Below is a small trained network, with its code and all its weights. Each question gives an input and a target symbol and asks what happens when units are switched off, that is, made to give their printed mean instead of their output.

import numpy as np


def w(rows, s, z=0):
    codes = np.array(rows[::2]) - 128.0
    scale = np.full(codes.shape[1], s)
    scale[-1] = z or s
    return codes * scale


def f(y):
    return y / 2 * (1 + np.tanh(0.7978845608 * (y + 0.044715 * y**3)))


def softmax(a):
    e = np.exp(a - a.max(-1, keepdims=True))
    return e / e.sum(-1, keepdims=True)


def log_softmax(a):
    a = a - a.max(-1, keepdims=True)
    return a - np.log(np.exp(a).sum(-1, keepdims=True))


def net(x, mask):
    ids = ['βγεζλμξπφ'.index(c) for c in x.split()]
    T = len(ids)
    res = E[ids] + P[:T]
    u = 0
    for l in range(2):
        r = res
        for j in range(3):
            rows = slice(3 * j, 3 * j + 3)
            q, k, v = (r @ M[l][rows].T for M in (Q, K, V))
            z = softmax(np.where(np.tri(T) > 0, q @ k.T / 3**0.5, -1e9)) @ v
            o = O[l][rows]
            res = res + np.where(mask[u + j], z, o[:, -1]) @ o[:, :-1]
        u += 3
        y = f(res @ A[l][:, :-1].T + A[l][:, -1])
        res = res + np.where(mask[u : u + 4], y, B[l][:, -1]) @ B[l][:, :-1]
        u += 4
    return log_softmax(res[-1] @ U[:, :-1].T + U[:, -1])


Q, K, V, O, A, B = {}, {}, {}, {}, {}, {}
E = w([
[111,150,111],'β',
[81,73,122],'γ',
[142,250,94],'ε',
[109,171,134],'ζ',
[104,151,101],'λ',
[183,159,218],'μ',
[198,118,103],'ξ',
[66,59,106],'π',
[94,93,190],'φ',
],0.021)
P = w([
[171,9,67],'0',
[153,31,103],'1',
[129,57,119],'2',
[105,76,145],'3',
[87,93,165],'4',
[66,108,174],'5',
[47,123,187],'6',
[25,138,196],'7',
[20,152,216],'8',
[3,157,204],'9',
],0.0073)
Q[0] = w([
[33,4,238],'0.h1',
[137,185,144],'0.h1',
[81,41,168],'0.h1',
[251,33,160],'0.h2',
[134,87,158],'0.h2',
[61,46,214],'0.h2',
[114,144,92],'0.h3',
[144,80,188],'0.h3',
[182,174,191],'0.h3',
],0.018)
K[0] = w([
[9,213,230],'0.h1',
[111,70,96],'0.h1',
[83,190,188],'0.h1',
[247,65,203],'0.h2',
[145,121,176],'0.h2',
[117,142,253],'0.h2',
[125,102,97],'0.h3',
[132,139,175],'0.h3',
[144,235,161],'0.h3',
],0.019)
V[0] = w([
[135,235,19],'0.h1',
[53,143,21],'0.h1',
[171,111,185],'0.h1',
[96,33,180],'0.h2',
[124,126,136],'0.h2',
[45,253,222],'0.h2',
[102,134,107],'0.h3',
[84,142,84],'0.h3',
[149,104,162],'0.h3',
],0.0051)
O[0] = w([
[75,199,80,15],'0.h1',
[2,182,139,12],'0.h1',
[198,93,120,192],'0.h1',
[156,215,156,133],'0.h2',
[132,144,124,135],'0.h2',
[214,32,1,255],'0.h2',
[140,166,145,105],'0.h3',
[145,202,157,82],'0.h3',
[120,101,127,159],'0.h3',
],0.0061,0.0041)
A[0] = w([
[204,198,2,13],'0.n1',
[26,128,137,24],'0.n2',
[249,128,62,181],'0.n3',
[225,196,150,4],'0.n4',
],0.0085,0.0048)
B[0] = w([
[2,131,197,145],'0.n1',
[92,222,173,127],'0.n2',
[156,157,92,254],'0.n3',
[50,120,180,164],'0.n4',
],0.018,0.0075)
Q[1] = w([
[49,157,108],'1.h1',
[66,66,17],'1.h1',
[83,156,124],'1.h1',
[162,247,49],'1.h2',
[40,40,170],'1.h2',
[134,184,82],'1.h2',
[196,64,88],'1.h3',
[115,65,6],'1.h3',
[45,78,212],'1.h3',
],0.013)
K[1] = w([
[99,88,77],'1.h1',
[58,5,71],'1.h1',
[120,119,98],'1.h1',
[158,244,114],'1.h2',
[41,56,158],'1.h2',
[120,189,123],'1.h2',
[212,86,167],'1.h3',
[107,113,234],'1.h3',
[67,66,131],'1.h3',
],0.016)
V[1] = w([
[128,72,189],'1.h1',
[149,175,104],'1.h1',
[148,111,180],'1.h1',
[174,251,220],'1.h2',
[73,74,185],'1.h2',
[197,239,92],'1.h2',
[172,229,1],'1.h3',
[162,209,26],'1.h3',
[110,88,188],'1.h3',
],0.0064)
O[1] = w([
[144,175,191,252],'1.h1',
[86,85,97,108],'1.h1',
[115,156,180,253],'1.h1',
[234,253,196,160],'1.h2',
[147,102,49,101],'1.h2',
[148,175,225,146],'1.h2',
[69,164,54,45],'1.h3',
[82,149,67,59],'1.h3',
[157,112,167,170],'1.h3',
],0.0055,0.0026)
A[1] = w([
[83,191,80,56],'1.n1',
[176,134,10,251],'1.n2',
[44,100,137,95],'1.n3',
[115,127,222,95],'1.n4',
],0.014,0.0033)
B[1] = w([
[110,46,8,192],'1.n1',
[81,121,223,203],'1.n2',
[206,199,193,192],'1.n3',
[97,143,32,253],'1.n4',
],0.014,0.0067)
U = w([
[117,124,81,108],'β',
[99,123,151,254],'γ',
[104,195,150,113],'ε',
[132,138,149,231],'ζ',
[114,139,145,145],'λ',
[248,140,114,22],'μ',
[151,188,229,192],'ξ',
[178,62,120,84],'π',
[117,84,184,67],'φ',
],0.012,0.0037)

Each question gives the input, a string of symbols that net reads in full, and the target symbol t.
The units are the heads (3 rows each of Q, K, V and O) and the neurons (one row each of A and B). Each row of codes is followed by its name. A weight is (code - 128) times the scale printed after its matrix; where a second scale follows, it is the last column's (O, A, B and U).
mask holds one flag per unit, layer by layer, with each layer's heads first. A switched-off unit (its flag False) gives its mean, the last column of its rows in O or B, instead of its output. The means were averaged over made-up inputs and are rounded, as every weight is.
A unit's drop is (log p(t) with every unit on - log p(t) with that unit switched off) / (log p(t) with every unit on - log p(t) with every unit switched off).
The circuit of an input: a set's keep is (log p(t) with only the set's units on - log p(t) with every unit switched off) / (log p(t) with every unit on - log p(t) with every unit switched off). Starting from the 12 units with the biggest drops (on a tie, the unit counted first), units are removed one at a time, each time the one whose removal leaves the highest keep (on an exact tie, the one counted first), for as long as the keep stays at least 0.8.
circuit, biggest first: the units of the circuit, biggest drop first
most important unit: the unit with the biggest drop
k most important neurons: the k neurons with the biggest drops, biggest first
k most important neurons of layer l: the k neurons of layer l with the biggest drops, biggest first
heads that matter: for each layer, one digit per head in row order, 1 if its drop is at least 0.15 and else 0, layers parted by /
input ζ γ μ φ ε μ ξ μ φ μ, target φ: most important unit => 0.n4
input μ ξ μ μ ε ε μ λ, target φ: 2 most important neurons of layer 0 => (0.n1; 0.n2)
input γ μ λ β λ μ ξ, target ξ: circuit, biggest first => (0.n3; 1.n2)
input μ μ γ, target φ: circuit, biggest first => (1.n2; 1.h2; 1.n4)
input ζ φ π μ, target μ: circuit, biggest first => (0.n1; 1.n2)
input ε π μ γ β ζ β ξ γ, target ξ: heads that matter => 100 / 000
input ζ μ μ μ ξ ε π ε π, target β: circuit, biggest first => (1.n1; 0.h1)
input ε μ λ ζ ζ ζ π γ, target ξ: 3 most important neurons of layer 1 => (1.n3; 1.n4; 1.n1)
input ξ μ μ μ ζ ξ β π, target ξ: circuit, biggest first => (0.n3; 1.n3)
input φ ζ λ μ ξ φ μ ζ, target μ: circuit, biggest first => (0.h2; 0.n4; 1.h3)
input λ ξ π, target ε: circuit, biggest first => (0.h2; 0.n2; 0.h1)
input μ μ λ μ ε μ, target ε: heads that matter => 000 / 011
input μ μ μ μ ξ φ γ, target π: 2 most important neurons => (0.n3; 1.n2)
input μ μ μ γ ξ φ π, target π: circuit, biggest first => (1.h3; 0.h1; 1.h2)
input μ λ μ μ μ φ γ μ, target φ: most important unit => 1.h2
input π π μ γ ζ ε, target β: circuit, biggest first => (1.n1; 1.h3)
input μ ε μ ξ λ, target ξ: circuit, biggest first => (1.n1; 1.n4)
input β λ ε λ ξ ζ ε γ, target β: circuit, biggest first => (0.h1; 1.n1)
input ζ ζ ζ ε, target β: heads that matter => 000 / 000
input μ ε ζ π ξ μ λ ζ ζ π, target ξ: heads that matter => 000 / 000
input π β β μ ζ μ μ, target μ: 2 most important neurons => (1.n2; 0.n1)
